Each row is followed by roughly how far along a hidden order it lies, from 0 to 30. A new part has a new order.
(in the rows, 100 means zero)
[107  91 142 109  78 141 110 112 112  97  83  97 123 131  85  78  98 101
 111  93  91  67  96 110 100  90  94  84  91 124 101] : 30
[104 133 120  93  91 102  93  77 119  97 109  99 106  72 112 109  82  53
 125 125  99  87  88 103 128 100 119 115 108  99 120] : 11
[102 112  54 104 112  66  90  90  91  89 117 110  81  69 109 120 100 141
  85 108 106 128  94  93 100 114 114 127 107  66 104] : 0
[101 104 149 106  81 115 109 105 120 108  90  91 123 119  83  88  95  50
 136 101  95  68 104 106 108  87  89  78  97 128  94] : 29
[105 105 147 107  79 110 108 107 125 103  86  90 126 117  88 103  95  55
 127 103  92  61  97 110 108 101  88  78  97 125 103] : 29
[107  87 142 102  83 131 111 116 112  94  88  93 117 135  83  77 101 114
 105  89  91  73  96 112  93  94  77  86  87 127 102] : 30
[102 118  72  95 116  80  90  89  93  90 118 107  84  71 111 114  97 135
  89 111 103 118  90  94 106 111 132 125 108  74 111] : 0
[ 98 105  61  90 117  88  88  92  89  92 115 112  81  74 105 123  99 133
  85 107 105 135  96  94 100 115 139 126 107  76 105] : 0
[103  92 126 100  79 124 111 111 112 103  85  90 117 134  36  73 101  91
  97  91  93  73 104 103  93  91  80  77  92 122  99] : 30
[ 95 126 109  95 102  64  91  79 108 104 112  88  95  61 112 119  90  70
 123 118 106 102  98  97 126  98 108 117 110  96 103] : 7
[ 89 121  79  91 104  40  94  82 104 112 112  88  97  53 103 118  92  56
 131 115 109 112 112  91 123 102  86  97 109  92  91] : 8
[103 110 148  99  74  84 105 100 127 105  92  89 124 106  93  87  89  20
 132 107  94  53  96 109 117  89  90  85  99 124 106] : 27
[101  95  69 100 119  87  94  97  85  85 110 112  78  91 103 118 104 174
  64  99 103 128  92  97  92 114 122 126  99  81 108] : 2
[107  75  97 104 106 145 108 120  90  88  93 111 100 133  84  87 110 172
  59  85  94  96  93 102  79 105 104 104  91  98 106] : 18
[101 114  61  93 118  86  90  91  92  83 114 112  81  72 112 123  99 138
  79 109 101 127  87  95 102 112 134 129 106  77 116] : 0
[103  98 125 101  82 109 110 109 115 104  83  91 114 122  82  73  97  71
 124  95  92  69 101 109 102  91  84  78  92 125  99] : 30
[104  96  79  95 119 104  94  97  84  85 125 117  79  92 103 103 107 181
  61  97 102 124  88  99  93 113 111 123 102  79 111] : 3
[ 97 105  61  93 121  88  92  93  92  92 117 110  77  75 105 123 101 150
  73 104 104 127  93  92  98 110 114 121 107  76 108] : 0
[122  97 111  91 108 139 100 118  98  61  95 129  91 130 101  85  98 193
  49 101  89  88  62 104  77 115 113 133  98  94 140] : 10
[104 123 138  94  73  82 101  87 124 104  98  90 123  86 103  92  85  32
 138 125  97  77  97 107 120  92  90  91 102 115 108] : 21
[ 99  95  79  97 120 102  94  97  81  86 113 113  78  99  98 109 106 171
  67  98 103 131  95  95  88 109 117 116 103  77 103] : 3
[106  77 116 113  91 147 111 120 100  96  86 103 109 139  76  75 107 129
  86  86  92  82  97 107  77  94  92  87  88 116  99] : 26
[103 113  77  96 117  40  97  92  93  87 115 110  83  65 112  96  95 144
  79 111 103 128  86  99 102 115 108 132 107  73 112] : 0
[106  80 106 108 100 154 110 123  93  90  86 106  99 136  77  92 108 171
  74  80  94  98 100 104  79 104 111 100  88 108 101] : 22
[101  80  60  97 123 130  99 110  75  94 102 112  84 115  88 110 112 200
  57  89 102 122 101  97  77 107 107 112 100  84  98] : 8
[100 125  88  87 109  46  95  83 104  93 117 105  95  66 118 109  89 105
 107 118 102 107  88  97 109 107 126 123 110  85 117] : 2
[104  78  87 107 108 170 106 109  86  92  92 109  91 146  77  72 111 179
  71  81  95 107 101 101  84 103  99 101  90  97  98] : 18
[ 97 124  86  92 108  75  89  81  95  96 116 104  93  57 115 119  91  88
 109 116 107 109  93  96 120 104 100 114 111  85 108] : 3
[ 99  80  74 106 119 129  97 106  76  91 108 118  78 112  88 117 110 188
  62  91 102 137 100  96  79 109 107 116  98  80  97] : 7
[101  93 135 110  81 122 111 106 112 111  87  90 117 127  79 111  98  65
 128  94  94  68 106 108 104  92  70  77  96 123  93] : 30
[ 93 122 111  93  95  68  94  81 113 118 109  90 106  77  96 117  88  39
 137 112 105 100 107  98 124  92  90  97 108 103  97] : 13
[101 104  63 101 120  75  89  96  86  90 112 112  75  81 104  99 103 160
  68 105 104 127  92  96  94 110 139 124 105  75 108] : 1
[101 123 130  95  80  57  96  85 122 105 103  91 111  77 105 103  85  29
 135 121  98  79  95 103 125  96  97 101 108 113 108] : 17

New part:
[104  94 103  91  99  95  94 104 105  94  99 109  95 119 114  82  88  99
 107 104 102] : 30
[107  93 102  93  99  94  96 103 109  99 102 108  97 120  88  88  86  98
 105 104 105] : 30
[ 97 102 105 102  97 101  90 107  74  95  98  91 100 110 153  86 104  99
  96 103 102] : 30
[106  98  94  88 102 100 110  93 126 105 104 111 101  91  44 111  92 102
  89  92  97] : 0
[101  97  95  90 102  99 104  94 115 102 101 110  99  90  62 111 103 102
  91  93  93] : 0
[101 103  95 105 100 101 102  97  65 103  99  95 105  83  94 120 115 103
 102  99  98] : 0
[ 98 104  99 105  99 101 102  97  75 103  98  97 104  80 109 117 115 102
 102  99  96] : 0
[ 98 100  99 102  97 107 101 100  81  97 101  79 107  88  67 100  87 102
 113 101 105] : 0
[103 101  99 112 102  94 101  99 128 101 100 113  92 109 100 103 108  99
  88  99  98] : 30
[ 98  92  98  77 100 101 102  98 114  96 101  99 103  93  64  91  75 102
 108  98  98] : 0
[107 103 101  94  99  95  99 103 110  99 102 105  96 117  76  90  86  99
 105 103 103] : 30
[ 86 100 104 104  95 106  88 101  51  91  95  85 102  90 130  92 104 103
 112 102  96] : 0
[ 91 108 104 113 102  98  99 103  96 104  97 105  98 105 157 105 130  99
  93 103  99] : 30
[108 109 100 106 103 100 110 103 115 112 102  99 100 103  86 111 115  96
  94 103 107] : 30
[ 97 110 102 108 103  98 103 103  94 106  99 103  99 103 144 111 128  96
  93 102 101] : 30
[ 99  96  95  96 102  98 102  94 112  99 100 114  98  89 100 106 101 104
  87  93  88] : 0
[ 94 103  99 102  99 101 103  98  72 106 100  98 105  84 100 119 117 103
 103  99  98] : 0
[ 97 103 104 108  97 101  92 107  79  97  98  89 100 113 154  86 101  98
  95 103 105] : 30
[100 102  98 101 100 102 105  97  74 106 100  95 106  81  90 117 113 102
 105  98 100] : 0
[100 106  98 105 100 101 104  98  79 105  99  98 105  79 105 120 115 102
  99  99  99] : 0
[ 89 103 107 107  98 102  84 106  61  92  96  96  97 112 200  82 114  99
  92 103  99] : 30
[ 99 109 102 109 104  99 102 103 102 108 100 101  99 102 122 109 120  96
  95 102 102] : 30
[ 93 101 102 103  96 107  97 100  79  93  99  80 104  90  99 101  91 101
 113 102 104] : 0
[ 96  87  98  79 100 103 104  99 114  96 102 100 103  95  43  90  75 102
 110  96  99] : 0
[100  93  97  81 100 103 106  98 117  95 104  98 104  95  23  87  72 101
 114  99 100] : 0
[ 94 109 104 112 102  97  98 103  87 104  97 104  97 105 175 104 128  97
  93 103  98] : 30
[ 95  92  99  79 100 103 101  98 105  93 101 102 102  95  63  89  76 103
 113 100  97] : 0
[116 102  97 107 104  95 111  98 153 107 104 105  96 105  33 109  99  96
  96  99 105] : 30
[109 100  98 107 103  95 105  99 142 103 102 110  94 108  82 108 103  98
  90  99 102] : 30
[ 96 103 105 108  96 102  90 107  84  97  98  89 100 113 142  86 105  98
  96 103 106] : 30
[112  95 101  96 100  96 104 103 128 101 103 102  98 119  52  89  82  98
 111 104 108] : 30
[ 93 100 100 104  96 107  94 100  74  95  98  80 105  89 113  97  92 102
 108 102 102] : 0
[102  93  98  74 101 102 107  98 119  99 104 100 104  98  20  92  74 102
 113  98 100] : 0
[103 104 103 105  98 102  95 108  89  99 100  88 102 108 124  88  99  97
  97 101 108] : 30
[ 97 110 102 108 103  97 100 103  92 106  98 101  98 102 172 105 127  97
  94 104 100] : 30
[105 104  97 102 100 101 108  99  84 106 101  93 106  80  74 122 111 103
 105  99 101] : 0
[101 109 101 109 103  98 104 103 109 109 100 100 100 102 129 107 125  96
  94 103 104] : 30
[ 97 102 104 109  97 101  91 106  78  96  98  94  99 112 152  85 106  97
  97 103 105] : 30
[ 88 102 100 104  99 101  96  97  56  99  95  99 102  82 166 104 124 103
 100 100  92] : 0
[117 103  98 108 104  96 111  99 139 107 104 110  95 105  57 109  97  97
  93  99 106] : 30
[ 99 110 102 106 104  98 103 103 105 108  99 100  99 103 138 109 122  96
  94 102 103] : 30
[100 111 101 110 103  98 107 103 106 109 100 102 100 104 137 108 118  97
  95 102 104] : 30
[107  93 102 101  98  94  96 103 110  98 102 107  97 115  84  89  87  99
 104 105 103] : 30
[109 102  97 112 104  94 107  98 140 104 102 109  94 105  67 106 104  98
  91  98 102] : 30
[ 85  92 101  82  99 101  96  98  99  93  98 104 100  97 106  80  90 103
 111 100  92] : 0
[103 110 102 108 103  99 106 102 107 109 101 100 100 102 127 111 121  97
  93 103 103] : 30
[105 102  99 113 104  94 105  98 135 102 101 113  95 108  57 106 110  98
  91 100  99] : 30
[ 99  93  98  73 100 102 108  98 122  98 104  98 104  99  23  91  70 101
 112  98 102] : 0
[ 92 103 105 112  99 101  86 106  70  94  97  94  99 111 189  83 109 100
  97 102 102] : 30
[ 97  93  99  75 100 102 102  98 109  96 101 100 103  99  60  90  76 103
 111  99  97] : 0
[104 110 101 108 104  99 108 103 112 110 101  93 101 105 116 110 119  96
  91 101 103] : 30
[100 104  99 101 101 102 102  98  81 106  99  97 104  81  90 117 111 102
 102  99  99] : 0
[ 99 104  97 102 100 102 104  98  76 106 100  98 105  81  96 123 113 103
 105  98  99] : 0
[111 101  98 113 103  94 106  98 143 104 103 110  94 108  73 108 102  98
  89  98 102] : 30
[ 94  92  99  78 101 102 101  98 103  97 101 101 102  96  66  90  81 102
 108 100  97] : 0
